Each row of numbers stands for one node and depends on some of the facts below. Use the named rows to name the rest.

Some rows with their names:
stofles: [ -3   6   6 -23  14 -12  -8  12   6   5  -5 -24 -10 -12  -3   2   2  22
  11  -3  -2   6 -25  34  -6   9 -19   6   1]
sobil: [ 15   8  -6  -1   4 -46  14  -6  -8   2  11 -11   1  -9 -12  14  -7   4
   9   2   5  22 -18  26 -15   2 -13  18  10]
trurin: [ -9   2  -2  27  -8   2   6   9   8   3  28   2 -12  13 -14  13   6  10
  18  -5  -5  11 -31  29 -14   7 -13  11 -17]
fubro: [-10   3  -4  29  -6   6   8  10   9   1  25   1  -9  15 -12  15   6   9
  19  -5  -6  12 -32  27 -12   9 -14  13 -15]
defloga: [ -2  16   3 -20 -28 -58  10 -13  -2  17  57 -27 -20 -27   7 -38 -22  19
   9 -18  36   4  14   7 -16 -17 -13   0  -5]
skebok: [  0   4  -1  -3   3  -8   7   5   0   3  10  -9  -9   3  -6   6   7  12
  15  -4  -2  15 -28  20 -15   5 -10   8  -8]
groklel: [  0   4  -3 -20   9 -20   9   7  -7  -2  10  -3   3   5  -1   0  18  12
  25  -5   3  17 -25  12 -14   8  -7   9 -15]
kubra: [ -3  20   5  -2  21 -20  -3 -41 -47   3  -4  26 -13   9  32  -1 -11  14
 -44  21 -22  -1 -21  23  -3 -31  -4 -25 -71]
tredel: [ -2  10   4   1   8  -9   9  -6 -15   5   4  -3  -9   1   8  -2   1  13
   0  -1   1  11 -21  18  -7   2 -13   2 -29]
potra: [  3  11   3 -16  10 -15  14   6 -11  -1   8   2   7  10  17  -8  12   9
  23  -3   7  10 -15   8  -5   8  -6   9 -28]
vovidul: [  4  14   9   0   3 -10  15   2  -7   8  15 -12  -9  -1  12 -11   1  14
  11  -2   4   5  -8  17  -7  -2  -4   4 -19]
grefun: [  1   6  -3 -28   9 -26  10   8  -7  -5   9   1   8   8   0  -1  23  11
  31  -5   6  18 -25   8 -14   9  -4  10 -20]
kodras: [  5   8  -2  -5  12  -2   4   8   0   2  13 -14   5   4  -4   8   5  10
   4   0 -15  17 -20  13 -20  -8   1   2  -9]
muplen: [ 15  -1  -6  -4   0 -15  11   6 -11  15 -13 -14 -21   6   6   6   6  21
  18 -13  -2  16 -38   4 -24   5   1   6 -18]
tregrus: [  6  11   1   2   8  -1  12   2  -4   7   3  -3  -7  11  17  -6   0   9
   2  -1   3   7 -10  13  -3   6 -13   3 -19]
ploklam: [ -8  35  43  13  16   6  36  11 -18   7  32 -34   6 -34   5  -5  29  33
  23   6 -31   4  -6  23 -15 -32  36  24 -23]
sizem: [ -1   6   0  -1   4  -5   9   2  -4   2   8  -9  -7  -5   9  -5  -3   6
   7  -9   4  12 -17  10 -10   3 -13  11 -17]
pufol: [-27   1   0 -16   8  28   6 -11 -51  15  28 -54  32  38  51  -1 -18  -8
  40  -1  33  28 -59 -28  10   9 -78  16 -35]

How the nodes are related:
π: refers to; ψ: uses
tulora π kloges; linon π meskemo; linon π tefles; vovidul π sotroklok; vovidul π puvesko
nagrol π tefles; lide π vudom; katron π drigro; pufol π roklin; kloges π nagrol
tadrer π kloges; tadrer π britis; kiples π bibril; kiples π rifos; nadro π drigro
nadro π pluplubru; nadro π rifos; plumok π plifle; kotre π linon; fesu π volek
grevik π meskemo; grevik π lefle; grevik π pufol; ratra π kludrim; dredrekim π stivo
dredrekim π bibril; dredrekim π vestir; dredrekim π drigro; tredel π letrem; britis π lodrar
skeluvak π tepapal; skeluvak π poku; puvesko π mapil; puvesko π lodrar; puvesko π plifle
vustogas π mapil; fados π vudom; solusir π meskemo; solusir π fubro; solusir π fados
solusir π kadar; retres π lodrar; retres π dugar; geve π mapil; lubi π katron
lubi π flage; pokem π solusir; pokem π ratra; pokem π skuza; stobrun π dugar
bifam π roklin; kobir π dumar; kobir π skeski; kerista π plonal; kerista π vopluk
kerista π plifle; rifos π stivo; rifos π plifle; ploklam π lodrar; defloga π mapil
nuta π puros; fidigram π kerista; letrem π dustem; nidu π kubra; nidu π fidigram
nidu π tefles; flogur π dumar; flogur π skeluvak; dugar π roklin; dugar π vopluk
dugar π pliskaze; plonal π kladas; robuklor π dumar; robuklor π flebrer; katru π katron
katru π dobe; potra π nuta; potra π stizel; potra π vovidul; klafeski π katron
klafeski π meskemo; klafeski π lodrar; roklin π vustogas; trefose π bibril; broben π retres
broben π nasi; broben π dugar; nilan π mimos; nilan π dregek; nilan π tefles
sotroklok π kotre; sotroklok π stizel; stivo π vustogas; mimos π tepapal; mimos π linon
bebas π dustem; kubra π linon; kubra π dustem; trose π retres; trose π dropak
dropak π volek; meskemo π kladas; stogro π gralufek; gralufek π kloges; duton π meskemo
duton π dobe; stizel π katru; lolu π klifes; lolu π fidigram; teklu π tefles
bregri π kladas; bregri π meskemo; bregri π vudom; bregri π pliskaze; bregri π tefles
flebrer π kladas; gubiskul π klafeski; pludrusum π bifam; pludrusum π nidu; fisi π klafeski
fisi π flebrer; flustor π rogro; rogro π flage; rogro π fados; rogro π pludrusum
kigim π zimik; kigim π nidu; nasi π roklin; nasi π vopluk; poku π roklin
poku π mida; dregek π meskemo; dregek π pligris; pliske π sobil; pliske π tefles
sturavon π dumar; sturavon π dropak; pluplubru π pliske; vopluk π kladas; kladas π vudom
drigro π bregri; trogrem π gruva; volek π flage; volek π linon; volek π rifos
gruva π klifes; gruva π kotre; drobun π stogro; mafol π stobrun; mafol π dreflum
mafol π pliskaze; mapil π kladas; dumar π fubro; dumar π bifam; skuza π teklu
tregrus π gruva; stobro π pliskaze; stobro π kigim; sizem π plonal; sizem π mipo
vete π nasi; tasten π bregri; klifes π stivo; klifes π bibril; stagedrar π gralufek
dustem π pliskaze; muplen ψ gralik; dravi ψ pliske; galimo ψ plibem; brastos ψ muplen
trotam ψ sifluk; nagrol ψ mabul; tefles ψ flanozel; pufol ψ letrem; drimom ψ bibril
kloges ψ trefose; pegrur ψ solusir; konen ψ gedir; tadrer ψ rogro; kiples ψ dreflum
mabul ψ tafe; grefun ψ nugregro; plofitris ψ pegrur; trupin ψ klifes; nadro ψ nagrol
plumok ψ skeluvak; pligus ψ kigim; kotre ψ kleflos; grevik ψ sigrepur; vudro ψ vimas
ratra ψ brastos; meda ψ nadro; skeski ψ pliskaze; sobil ψ skige; britis ψ stobrun
buran ψ pufol; puvesko ψ sobil; trurin ψ fubro; vustogas ψ vete; solusir ψ defloga
dizenum ψ pluplubru; plibem ψ tefles; retres ψ vustogas; bifam ψ bugum; kobir ψ plofitris
vimas ψ trurin; fomer ψ duton; peklol ψ broben; ploklam ψ meda; bugum ψ tasten
mipo ψ bezis; defloga ψ trose; fidigram ψ rovis; letrem ψ grefun; rovis ψ sturavon
trolafler ψ poku; zimik ψ trolafler; dono ψ nasi; flogur ψ kobir; dugar ψ trupin
plonal ψ skeski; robuklor ψ dugar; katru ψ drigro; potra ψ teklu; flage ψ retres
roklin ψ puvesko; trefose ψ potra; broben ψ gane; nilan ψ katru; stivo ψ kloges
pliskaze ψ nilan; klufle ψ kluflek; mamakle ψ plumok; kubra ψ selufen; tredeple ψ klufle
nugregro ψ trotam; dreflum ψ plonal; sifluk ψ stivo; skige ψ drimom; trose ψ konen
gralufek ψ vudro; stofles ψ zutros; duton ψ kotre; tafe ψ kodras; teklu ψ mamakle
nastim ψ figrak; pirur ψ nidu; selufen ψ ploklam; kleflos ψ dizenum; drustegrun ψ gezu
zutros ψ britis; gedir ψ dustem; groklel ψ banamu; banamu ψ pligus; fisi ψ groklel
bezis ψ fidigram; fubro ψ pirur; kigim ψ buran; nasi ψ flibor; poku ψ volek
flanozel ψ kiples; flibor ψ kubra; figrak ψ stobro; pliske ψ zimik; sturavon ψ grotol
pluplubru ψ ratra; kluflek ψ skebok; kladas ψ drustegrun; drigro ψ flage; trogrem ψ nastim
volek ψ roklin; gralik ψ zokatrel; bibril ψ flogur; sigrepur ψ peklol; mafol ψ tredeple
dumar ψ galimo; puros ψ trogrem; stobro ψ stofles; grotol ψ robuklor; vete ψ tadrer
kodras ψ kosi; skububin ψ bifam; tasten ψ mipo; klifes ψ dono; dustem ψ skububin

Which node is each row?
No name comes twice in this set of rows, the named rows included.
[-19  16  20  16  11  13  19  -5 -30  10  17 -31   1  -7  13   6  10  15
  20   1  -2  16 -39  15  -1  -1 -23  22 -31] | broben
[ -1   7  -2   1   8  12  10  -4 -14   5   7 -15  -2  20  29   1 -11   1
  16   0   7  11 -29   7  -2   4 -28  11  -8] | pludrusum
[ 19  14   1 -10  16  20  29  21  11 -15  -4   0  18  34  57  -4   5  -6
  55  -3  13  -2 -12  -4   2  13  -3  36  21] | kloges
[  4  14   8 -16   0 -25  14   7  -8   9  23  -8   0   4  15 -22   4  13
  23  -2  12   5  -2   9  -8   1  -4   0 -30] | plumok
[ -7   9   6   0  -2  -3   8   0 -10  10  22 -21  -6  -8  17 -18 -15   4
   6 -11  13   9  -9   1  -8  -1 -24   6 -29] | kerista
[-12  36  48  27  17   3  46   2 -21  -9   3  -5 -12 -49  22  -6  32  25
  30   2 -21  -6 -13  28  -3 -13  31  47 -27] | klafeski
[ -4  -1  -8   0  10   2   3   7   4 -13  -8   3  -5 -16  -4   8   9   0
   2 -17  -7  20 -27   5 -16  10  -9  23  -6] | vudom
[ 21  10  -1   5   6 -31  12 -26 -36  16 -32  23 -35  20  47 -10 -19  18
 -15   6  -1  -9 -23  14  -6  -5  -2 -14 -62] | kotre
[ -5   4  -5  11  14  16   7   6   2 -19 -19  13  -3 -22  15   6   3 -10
  -8 -21  -6  15 -21  -5  -8  13 -11  33 -12] | fados
[-53  13  13   5  16  53   6 -33 -69  17  30 -59  19   1  38  11   3  14
  -4  -4   5  33 -69 -22   6 -18 -64  18 -48] | dugar
[ -4   5  -3   2  -9  -8   8 -20 -41  37  50 -76  22  25  38  -8 -64 -13
  16   4  45  26 -26 -15   4  -1 -86   5 -16] | roklin
[-36  16   1  -4  11 -26   3 -58 -67   5  -2  14 -19 -16   7   9  23  29
 -43   1   2  23 -50  18   7  -6 -35  -1 -66] | dustem
[  9  33  39   5 -17 -76  35   0 -12  25  64 -43  -9 -54  -9 -37 -16  25
  27   1  16  -2  30  30 -17 -26  15  12 -23] | puvesko

The same nodes again, as new rows of numbers:
Some nodes and their rows:
bezis: [ 10 -20  21   5   1  21  21  23  18  42  -3 -30  14   9  39 -15  -3 -18
   3  -4   3   6 -55  -1  35 -15]
drimom: [ 67  -5  25  11  12  44 -11  -7  34  21 -20  28   2 -27  41 -24  -9  -6
  29  10   6 -20 -11   5   6 -25]
kloges: [-20 -21  46  13  48 -43  47  -8   6 -54  15 -37 -52 -36  22  57 -29 -22
  -6  26 -27  -2  22  16 -32  -6]
skuza: [-34 -23   0  -2  51 -16   9 -24   7  -2 -13  -5 -14  -6  -5   7 -26 -23
   5  10 -20  -8  16   4 -21  -5]
nidu: [-40 -32 -27  -7  23 -29 -24 -39   8 -22  -3  10   1  -4   2  14 -13 -15
  -7  10 -20  20  39  20 -30  -6]
pludrusum: [-22 -21 -14 -29  -2   2 -22   5  -3 -10  -2  18  -4   8 -12   6  -5   2
 -12   4   1   1  22 -11  -2   0]
vudom: [ -6   0  20   8  32  10 -11  22 -76  -2 -16   4 -56  -8 -13  23  -4  -1
 -16 -33 -25  50  -1 -55 -65  29]
nugregro: [ 29  13  42  -2 -11 -23  50  27  21 -54  27 -23 -23 -24  24  28  -5  19
   4  23  15 -36   2  11  28  15]
plumok: [ 20  20  13 -11 -61 -21  12  -9   1 -38  51  -7  -3 -18 -17  23  39  18
 -22  25  21  -3  10  26   7 -27]
mamakle: [ 25  13  33  -1  -7 -22  42  22  20 -41  20 -16 -15 -18  23  15  -8  18
   5  16  14 -31  -1  11  23  15]
puros: [ 36  28 -20  27  33 -27  15 -19  -4  10  -7  -3   3 -21  12 -17  -5  27
  49 -11  10  -1 -16  16 -21  40]
vovidul: [  0  15  -7  -1 -20  -8   1 -29  -5   3  20   1  12  -3 -35  -2  26   0
  -7  11   5   5   6  13  -8 -24]
vopluk: [  0  -1  -2  -9 -13  10 -33  22 -51 -12  -6  17 -33   5  -9  16  11  11
 -24 -24  -8  46  12 -33 -38  21]
stogro: [-20 -14  -3  16  40 -21  19 -25  24  -3  -9 -15   2  -3  12   3 -25 -24
  17   8 -19 -12  12  22  -7   0]
solusir: [  0 -26  26 -71  10  71 -27  26  -1  38 -17  48 -18 -16 -32 -17  -6 -14
 -15  21   4 -26  -1 -48  13 -55]
mimos: [-40 -19  -5 -22  34  -9   0 -12   2   0  -5   6 -10  -2 -28   6 -14 -15
  -3  11 -12 -11  19  -4 -11 -11]
gresta: [ 18  10   0  12   6  -8  17   1  17   2  -6  -7  13   3  17 -14  -7  10
  22  -3   5 -20 -10   9  13  15]
dustem: [  4 -72  18  11 -11  39 -48  18   8 -12 -25   2 -14   8  96  18 -17 -31
 -33 -16 -26  61  -1  -2 -15 -11]

Which node is each row?
No name comes twice in this set of rows, the named rows included.
[ -6 -23  10   5 -19  18  -8   7 -25  34  12 -28  -3   4  22  10  25 -26
 -27 -11 -11  60 -43  -5 -11 -29] | fidigram
[-15 -35   1  -5  52   3 -19 -51  26   5 -15  17 -11 -31   2   3 -24 -34
  13  28 -24  -6  30  19 -34 -41] | pliske
[ 24 -24  26  24  63  25 -14 -38  11  15 -29  15 -24 -41  29   3 -26 -38
  25  11 -29   9  10  11 -51 -34] | sobil
[ 32  27   7  40 -20 -13   5 -25 -25   2  20 -16   2 -11  -8   5  33   5
   3 -18  -2  32 -12   9 -31   1] | vestir
[-82 -57 -48 -31  19 -29 -21   2  -3  18  -1 -25  10  12  29  16 -19 -18
 -18   8  -9  55 -21  19  -4 -11] | kubra
[-51  51   3  61   0  16 -30   6 -44 -11 -17  -4 -15  21 -31  48   1 -38
 -18 -16 -16  20  33   2 -42 -12] | drigro
[-30  -7  -7 -31  23  -1  -5  -3 -13   4  -4  11 -14  -4 -36   4  -9  -6
 -10   7  -7  -8  15 -21 -11  -8] | dregek
[-15 -37 -26 -10 -18  -9 -32  -1  38 -35  -8  14  19  18  41   1 -18   6
  -9   4   2   3  29  22  21   7] | tredel
[-41 -27  31 -11  43 -38  29 -12   8 -47  16 -23 -42 -33   2  53 -26 -20
 -14  32 -23  -7  32  12 -24 -16] | teklu
[ 26   0   8 -11   3  32 -30 -49  -2  21   5  33  -6 -36 -31  -7  18 -18
   5  22  -6   3  15  11 -43 -63] | volek
[ 20  11  15  20  35  -4  29  14  -1   8 -16 -11  -9  -3  15  -9 -20   5
  25 -14   0 -14 -16 -10   0  30] | kludrim

